Below is a small trained network, with its code and all its weights. Each question gives an input and a class and asks what happens when units are switched off, that is, made to give their printed mean instead of their output.

import numpy as np


def w(rows, s, z=0):
    codes = np.array(rows[::2]) - 128.0
    scale = np.full(codes.shape[1], s)
    scale[-1] = z or s
    return codes * scale


def f(y):
    return np.maximum(y, 0)


def log_softmax(a):
    a = a - a.max(-1, keepdims=True)
    return a - np.log(np.exp(a).sum(-1, keepdims=True))


def net(x, mask):
    res = np.array(x, float).reshape(1, 5) / 4 @ E
    y = f(res @ A[0][:, :-1].T + A[0][:, -1])
    res = res + np.where(mask, y, B[0][:, -1]) @ B[0][:, :-1]
    return log_softmax(res[-1] @ U[:, :-1].T + U[:, -1])


A, B = {}, {}
E = w([
[9,92,140,116,85,130,132,96,52,142],'x0',
[100,65,137,158,196,130,115,159,137,4],'x1',
[138,107,207,72,120,159,195,53,182,110],'x2',
[129,118,125,119,135,132,135,140,125,135],'x3',
[133,127,129,133,129,130,132,127,122,128],'x4',
],0.016)
A[0] = w([
[155,130,82,157,128,165,115,130,114,85,110],'N0',
[151,167,103,108,136,190,102,133,155,164,143],'N1',
[72,157,130,100,66,109,162,113,79,207,125],'N2',
[137,119,109,154,136,100,149,104,115,137,98],'N3',
[82,134,113,96,66,120,142,89,76,208,123],'N4',
[68,83,143,153,125,156,138,138,94,113,66],'N5',
[202,185,96,117,111,99,153,143,195,192,205],'N6',
[134,92,157,98,154,138,152,91,176,105,74],'N7',
[116,135,92,136,101,98,68,177,65,164,199],'N8',
[139,134,146,108,114,127,134,132,115,127,60],'N9',
[124,120,136,143,118,118,116,124,137,122,83],'N10',
[104,151,109,115,140,136,103,122,147,141,74],'N11',
[120,162,57,151,112,147,110,138,112,109,208],'N12',
[50,60,135,136,147,134,109,117,94,47,2],'N13',
[150,143,166,119,146,157,188,89,177,91,93],'N14',
[150,120,109,75,100,108,144,113,137,149,4],'N15',
[113,129,102,164,110,103,76,153,96,158,194],'N16',
[121,107,125,99,63,141,147,69,107,168,90],'N17',
[132,135,157,132,97,159,154,100,134,162,71],'N18',
[85,77,127,116,117,130,130,118,101,128,52],'N19',
[142,103,143,176,178,114,136,148,166,125,15],'N20',
[145,145,110,175,183,100,110,167,130,95,190],'N21',
[48,87,114,148,107,137,154,115,83,67,17],'N22',
[101,142,96,158,148,109,78,184,121,159,235],'N23',
[140,130,254,53,145,147,220,51,162,98,131],'N24',
[164,100,125,149,212,122,110,170,209,43,110],'N25',
[212,187,97,126,97,137,147,117,154,213,227],'N26',
],0.013,0.0068)
B[0] = w([
[176,133,132,129,128,117,143,163,136,96,164],'N0',
[152,139,124,88,106,100,144,181,121,153,166],'N1',
[133,116,82,205,204,192,172,71,142,162,221],'N2',
[102,126,129,138,110,123,104,116,129,132,132],'N3',
[122,103,68,185,185,253,134,61,159,122,221],'N4',
[99,189,143,113,119,73,104,183,140,201,182],'N5',
[109,149,194,30,87,46,82,214,127,134,218],'N6',
[115,122,79,106,58,151,125,104,183,140,179],'N7',
[93,183,77,211,142,127,125,168,29,176,235],'N8',
[133,139,150,132,132,121,121,104,140,119,132],'N9',
[160,141,163,120,134,123,146,132,133,123,130],'N10',
[109,132,101,115,164,125,119,118,113,129,134],'N11',
[147,177,129,141,180,108,150,158,115,149,194],'N12',
[131,143,187,43,41,2,89,208,112,173,215],'N13',
[145,77,90,85,34,163,128,81,172,111,189],'N14',
[81,136,140,101,118,113,111,100,139,91,143],'N15',
[133,185,106,178,128,123,148,162,82,167,212],'N16',
[36,109,167,114,195,195,146,91,144,127,184],'N17',
[58,110,178,106,168,137,146,81,155,128,158],'N18',
[100,132,200,108,147,124,93,118,127,148,168],'N19',
[125,81,108,141,120,159,143,130,110,105,159],'N20',
[197,181,112,157,202,101,154,163,96,26,209],'N21',
[65,172,206,51,113,36,86,152,115,159,198],'N22',
[162,192,150,165,196,97,141,184,81,100,224],'N23',
[91,28,197,61,65,153,135,33,225,96,250],'N24',
[202,84,63,208,87,202,206,115,156,48,242],'N25',
[64,181,205,52,104,11,51,190,78,194,229],'N26',
],0.0083,0.024)
U = w([
[107,161,162,100,140,33,85,199,56,174,252],'0',
[78,95,206,2,62,81,103,111,160,164,150],'1',
[186,129,74,188,175,121,162,165,115,69,155],'2',
[165,59,97,108,44,184,160,95,176,83,14],'3',
[76,143,66,228,172,172,124,107,77,220,93],'4',
[69,88,164,96,175,221,141,16,149,163,28],'5',
],0.0088,0.0034)

Each question gives the input, the list of numbers given to net, and the class t.
The units are the neurons (one row each of A and B). Each row of codes is followed by its name. A weight is (code - 128) times the scale printed after its matrix; where a second scale follows, it is the last column's (A, B and U).
mask holds one flag per neuron, in row order. A switched-off neuron (its flag False) gives its mean, the last column of its row in B, instead of its output. The means were averaged over made-up inputs and are rounded, as every weight is.
A unit's drop is (log p(t) with every unit on - log p(t) with that unit switched off) / (log p(t) with every unit on - log p(t) with every unit switched off).
The circuit of an input: a set's keep is (log p(t) with only the set's units on - log p(t) with every unit switched off) / (log p(t) with every unit on - log p(t) with every unit switched off). Starting from the 12 units with the biggest drops (on a tie, the unit counted first), units are removed one at a time, each time the one whose removal leaves the highest keep (on an exact tie, the one counted first), for as long as the keep stays at least 0.8.
units of the circuit, in order: the units of the circuit, biggest drop first
most important unit: the unit with the biggest drop
top k neurons: the k neurons with the biggest drops, biggest first
drop of u: that unit's drop, to one decimal
input [-6,0,1,4,-7], class 1: units of the circuit, in order	N8
input [0,6,-7,2,6], class 2: top 4 neurons	N25, N26, N21, N6
input [1,-6,-8,-6,1], class 4: top 2 neurons	N4, N2
input [-6,1,-5,5,5], class 2: top 2 neurons	N25, N13
input [0,2,0,2,-8], class 2: top 3 neurons	N26, N24, N6
input [1,-6,4,1,6], class 5: top 4 neurons	N4, N2, N13, N17
input [8,2,1,-8,3], class 1: top 2 neurons	N23, N13
input [-1,7,0,4,0], class 2: top 2 neurons	N24, N25
input [0,5,2,6,1], class 3: top 3 neurons	N26, N25, N6
input [-7,1,-4,2,-2], class 2: top 2 neurons	N25, N13
input [6,0,7,3,0], class 5: top 3 neurons	N26, N4, N6
input [7,7,1,2,-1], class 1: drop of N8	0.2
input [-1,8,3,-8,2], class 3: drop of N25	0.7
input [-1,1,4,6,8], class 3: most important unit	N26
